Below is a small trained network, with its code and all its weights. Each question gives an input and a class and asks what happens when units are switched off, that is, made to give their printed mean instead of their output.

import numpy as np


def w(rows, s, z=0):
    codes = np.array(rows[::2]) - 128.0
    scale = np.full(codes.shape[1], s)
    scale[-1] = z or s
    return codes * scale


def f(y):
    return y / 2 * (1 + np.tanh(0.7978845608 * (y + 0.044715 * y**3)))


def log_softmax(a):
    a = a - a.max(-1, keepdims=True)
    return a - np.log(np.exp(a).sum(-1, keepdims=True))


def net(x, mask):
    res = np.array(x, float).reshape(1, 4) / 4 @ E
    y = f(res @ A[0][:, :-1].T + A[0][:, -1])
    res = res + np.where(mask, y, B[0][:, -1]) @ B[0][:, :-1]
    return log_softmax(res[-1] @ U[:, :-1].T + U[:, -1])


A, B = {}, {}
E = w([
[151,94,113,39,169],'x0',
[72,50,254,103,102],'x1',
[64,161,91,40,111],'x2',
[173,63,99,118,17],'x3',
],0.008)
A[0] = w([
[139,153,53,115,38,204],'neuron 1',
[126,68,176,147,188,203],'neuron 2',
[164,174,122,251,143,213],'neuron 3',
[119,175,138,153,213,197],'neuron 4',
[62,195,165,127,208,162],'neuron 5',
[134,177,121,177,195,173],'neuron 6',
[96,126,192,40,100,253],'neuron 7',
[159,37,215,109,126,144],'neuron 8',
[199,135,50,103,179,186],'neuron 9',
[88,112,144,96,159,120],'neuron 10',
[146,118,49,21,100,214],'neuron 11',
[159,150,134,187,78,182],'neuron 12',
[70,143,145,120,33,195],'neuron 13',
[169,133,118,143,142,204],'neuron 14',
],0.011,0.0039)
B[0] = w([
[120,108,52,133,34,239],'neuron 1',
[140,169,188,145,113,196],'neuron 2',
[113,97,92,251,145,241],'neuron 3',
[98,216,158,166,124,212],'neuron 4',
[44,178,125,101,200,221],'neuron 5',
[112,205,148,189,101,204],'neuron 6',
[96,109,199,56,119,245],'neuron 7',
[195,103,245,134,107,226],'neuron 8',
[207,163,96,126,181,239],'neuron 9',
[96,110,141,91,151,155],'neuron 10',
[193,175,67,48,93,255],'neuron 11',
[130,60,96,173,149,186],'neuron 12',
[65,100,139,103,70,210],'neuron 13',
[156,137,123,152,138,170],'neuron 14',
],0.02,0.0076)
U = w([
[128,76,82,85,27,59],'0',
[125,188,132,212,171,204],'1',
[204,77,241,100,85,143],'2',
[254,158,50,93,110,197],'3',
[132,105,108,127,182,7],'4',
[48,158,144,48,174,130],'5',
[134,17,74,247,82,161],'6',
],0.0064,0.0018)

Each question gives the input, the list of numbers given to net, and the class t.
The units are the neurons (one row each of A and B). Each row of codes is followed by its name. A weight is (code - 128) times the scale printed after its matrix; where a second scale follows, it is the last column's (A, B and U).
mask holds one flag per neuron, in row order. A switched-off neuron (its flag False) gives its mean, the last column of its row in B, instead of its output. The means were averaged over made-up inputs and are rounded, as every weight is.
A unit's drop is (log p(t) with every unit on - log p(t) with that unit switched off) / (log p(t) with every unit on - log p(t) with every unit switched off).
The circuit of an input: a set's keep is (log p(t) with only the set's units on - log p(t) with every unit switched off) / (log p(t) with every unit on - log p(t) with every unit switched off). Starting from the 12 units with the biggest drops (on a tie, the unit counted first), units are removed one at a time, each time the one whose removal leaves the highest keep (on an exact tie, the one counted first), for as long as the keep stays at least 0.8.
circuit, biggest first: the units of the circuit, biggest drop first
k most important neurons: the k neurons with the biggest drops, biggest first
drop when u is switched off: that unit's drop, to one decimal
input [-8,-3,-4,-2], class 6: circuit, biggest first	(neuron 3)
input [-2,-7,-7,0], class 6: 2 most important neurons	(neuron 3; neuron 12)
input [-3,-2,3,0], class 6: 2 most important neurons	(neuron 11; neuron 7)
input [-2,2,-1,0], class 2: circuit, biggest first	(neuron 1; neuron 5)
input [7,0,-4,0], class 2: 2 most important neurons	(neuron 1; neuron 8)
input [-2,-2,8,-2], class 5: circuit, biggest first	(neuron 5; neuron 3)
input [0,6,7,1], class 2: 4 most important neurons	(neuron 8; neuron 5; neuron 7; neuron 4)
input [-3,-2,6,0], class 0: 2 most important neurons	(neuron 9; neuron 1)
input [-1,1,2,-6], class 5: 3 most important neurons	(neuron 5; neuron 3; neuron 9)
input [-2,3,0,-7], class 5: 2 most important neurons	(neuron 5; neuron 9)
input [1,1,3,1], class 0: 3 most important neurons	(neuron 5; neuron 8; neuron 9)
input [-2,-1,4,-4], class 5: 2 most important neurons	(neuron 5; neuron 3)
input [-2,-5,-1,8], class 6: 3 most important neurons	(neuron 12; neuron 1; neuron 3)
input [8,0,2,-3], class 5: drop when neuron 10 is switched off	0.2
input [-1,0,6,2], class 0: drop when neuron 9 is switched off	0.1
input [-2,-6,-1,3], class 6: drop when neuron 3 is switched off	0.6
